[128 = 0]

[103 116 119 126 122 142 111  98 145 139 109  95 116 119 122 116 133 143
 144 148 159 126 113 122 124 105 133 120 144 112 129 112 163 132 127 127
 129 148 131 123  97 130 123  93 136 103 122 137 109 129 144 137 154 159
 127 175 116 107 126 126 125 154 148 141 124 127 125 127 141 102 134  98
 116 133 136 113 155 125 161 138 112 125 103 136 134 141 193 126 113 111
 132  95 147 121 158 124 120 127 115 153  79 144 139 101 120  94 149 126
 119 125 136 137 146 137 127 149 139 129 120 129 110 141 130 131 125 151
 125 157 130 125 164 134 129 116 141 139 132 153  88 115 124 129 131 122
 159]  [37]
[142 119 120 119 124 132 103  93 127 145 132  97 142 109 119 106 111 175
 137 149 160 144 130 149 118 107 137 109 130  96 138 120 172 130 135 118
 127 149 130 132 108 137 142  81 148  77 137 128 118 126 120 140 145 148
 178 170 121 156 134 129 133 161 150 143 125 138 119 119 144 126 135 102
 121 118 128 130 149 119 109 150 145 117 125 134 109 124 192 113 145 124
 142 100 142 119 148 184 121 123 115 157 130 137 131  80 131 116 166 128
 133 131 133 127 124 131 116 150 134 126 145 135 144 118 106 123 116 144
 138 145 155 123 165 127 139 115 132 172 113 128 109 132 125 143 112 122
 149]  [42]
[125 153 116 138 134 104 127  45 143 147 129 134 132 114 112 116 126 145
 118 178 135 150 109 164 139 143 114 108 117  93 130 141 147 147 127 119
 118 171 116 121  80 132 124 122 132  95 132 134 124 162 110 109 154 115
 163 154 101 111 143  98 116 137 139 117  93 114 132 136 144 101 147 138
 111 124 117 135 142 107 127 144 158 121 121 113 126  95 205 126 143 129
 140 126 130 127 137 113 147 124 114 111 122 127 134 125 128  97 155 140
 140 117 146 116 124 126 130 108 132 142 162 149 129 134 124 133 126 169
 142 153 138 114 134 172 129 178 117 163 106 115 107 110 124 121  98 144
 135]  [42]
[118 111 133 136 136 138 119 116 146 142 122 125 121 128 138 128 118 141
 119 146 131 102 115  70 127 137 124 128 137 140 122 127 149 137 122 117
 127 145 114 132  97 125 119 130 132 132 118 140 121 126 128 125 131 131
 136 142 128 115 115 133 102 138 129 141 123 127 139 124 148 111 112 126
 128 125 123 134 133 125 140 121 122 128 102 132 133 129 137 127 113 134
 123 109 127 127 137 115 111 138 133 118 133 135 131 118 123  84 137 146
 113 120 126 135 127 145 128 134 125 125 121 130 126 137 142 114 132 140
 128 128 129 126 125 128 138 134 123 117 140 113 126 128 129 117 126 141
 142]  [37]
[137 110 119 126 134 133 119  77 148 132 120 111 116 126 136 122 146 140
 129 153 144 178 114 112 120 118 125 114 153 127 136 109 164 133 139 105
 111 160 127 133 111 129 118 102 124 116 144 129 132 116 134 142 154 150
 162 191  83 101  80 144 125 159 141 138 132 136 144 137 128 117 124 119
 113 110 127 120 143 139 143 167 108 101 118 133 123 153 194 103 111 129
 125 111 127 115 141 137 125 132 117 140 118 143 130 101 123  84 160 142
 120 119 136 104 144 124 127 144 129 114 137 128 120 141 136 132 136 158
 116 129 128 130 130 121 148 104 138 143 128 162  89 117 142 142 121 133
 153]  [37]
[138 122 116 124 120 139 110 106 170 130 123  92 138 136 128 118 144 141
 136 138 155 135 120 124 123 118 136 131 143 126 132 110 153 142 134 125
 109 145 122  82 118 152 138 109 125 118 134 143 118 118 135 158 146 143
 131 161 144 114 128 111 122 149 151 139 117 124 124 125 160 116 129 107
 124 138 126 107  95 120 153 139 133 103  99 119 115 139 200 125 103 135
 122 105 137 122 151 130 123 122 136 149 134 135 151 112 108  95 136 125
 126 134  98 154 140 117 130 141 118 131 122 135 114 146 117 131 131 151
 117 131 136 125 150 117 128 117 153 161 128 154  98 113 102 128 152 126
 147]  [37]
[149 118 123 123 128 119 117  85 121 138 130 105 130 118 129 123 121 152
 143 160 149 149 110 114 116 109 124 129 125  80 114 121 160 142 135 132
 137 152 121 124 108 129 126 117 126 115 122 133 124 114 124 138 155 137
 149 168 119  95 131 136 119 132 146 138 115 130 149 127 153 110 128 112
 120 142 126 101 146 125 131 131 124 126 111 136 127 132 209 131 114 131
 127  96 145 133 138 135 128 128 118 141 116 122 134 118 116  90 148 137
 116 128 134 137 138 132 133 159 138 133 121 133 126 138 124 114 123 153
 127 138 131 127 109 134 140 113 132 149 112 150 102 109 136 136 133 127
 142]  [37]
[142 117 120 128 126 129 116  70 146 132 134 104 127 127 123 115 141 141
 134 134 161 148  90 118 107  96 128 109 163 111 135 115 155 116 125 119
 116 151 144 119  93 140 134  83 121  96 140 134 115 135 155 153 157 145
 149 185 118 109 133 119 136 159 162 139 110 130 134 136 116 119 116 101
 118 118 115 111 138 134 135 138 107 117 100 121 139 124 219 110 110 113
 124  89 100 142 138 136 113 127 120 142 121 147 162  97 124 133 160 139
 129 135 127 132 157 117 128 148 113 124 137 137 108 151 129 126 134 164
 118 147 129 124 151 132 123 102 135 156 131 156  84 118 128 136 136 136
 164]  [37]
[138 123 118 108 119 143 112  73 152 122 142 109 114 140 114 105 138 114
 137 137 159 131  91 120 119 101 146 119 146  97 133 112 177 135 144 113
 123 155 139 121  88 140 158  91 129 112 119 132 120 135 144 146 159 137
 143 188 135 116 121 121 137 151 151 132 116 134 141 131 153 123 148 110
 111 126 124 117 152 120 142 140 106 128 100 125 142 135 208 114 106 108
 118  91 137 130 136 157 129 120 120 143 134 142 148 107 112 101 157 132
 124 127 151 129 142 115 132 142 126 154 121 130 124 129 123 138 126 145
 118 131 141 120 156 133 126  99 132 150 129 157  89 111 142 147 128 131
 142]  [37]
[140 106 121 119 107 129 141 136 137 139 141 106 122 123 118 116 148 145
 135 118 151 131 112  94 129 116 128 129 159 129 146 113 164 138 125 128
 126 145 137 121 124 143 121 115 124 118 125 131 113 125 147 133 143 120
 135 156 134 109 137 125 110 137 152 141 119 118 131 134 150 140 124 100
 127 137 121 110 132 137 129 120 109 132 114 124 123 131 181 120 104 110
 111 103 137 113 139 135 140 128 128 140 134 126 128 101 117 108 131 129
 104 131 117 145 134 132 131 141 134 133 113 118 136 165 132 123 130 159
 112 133 143 118 155 134 137 123 134 135 130 147  97 116 130 147 133 133
 151]  [37]
[119 114 131 116 125 138 107  95 156 133 131 112 120 123 115 104 146 149
 154 144 158 138 112 112 118  94 136 127 151 120 142 103 173 140 131 115
 130 154 135 120  93 106 123  95 146  98 133 130 122 123 143 147 145 122
 136 190 119 108 144 130 128 161 151 158 125 150 118 118 197 117 125 100
 130 134 134 101 162  85   4 133 122 119  93 131 124 147 234 121  97 100
 121 101 143 119 191 138 129 112 116 153 140 133 142  87 106  92 175 134
 128 128 129 141 146 138 137 137 139 132 116 130 116 145 121 144 116 176
 134 163 140 120 172 113 123  94 126 134 130 166  73 103 143 150 136 138
 175]  [37]
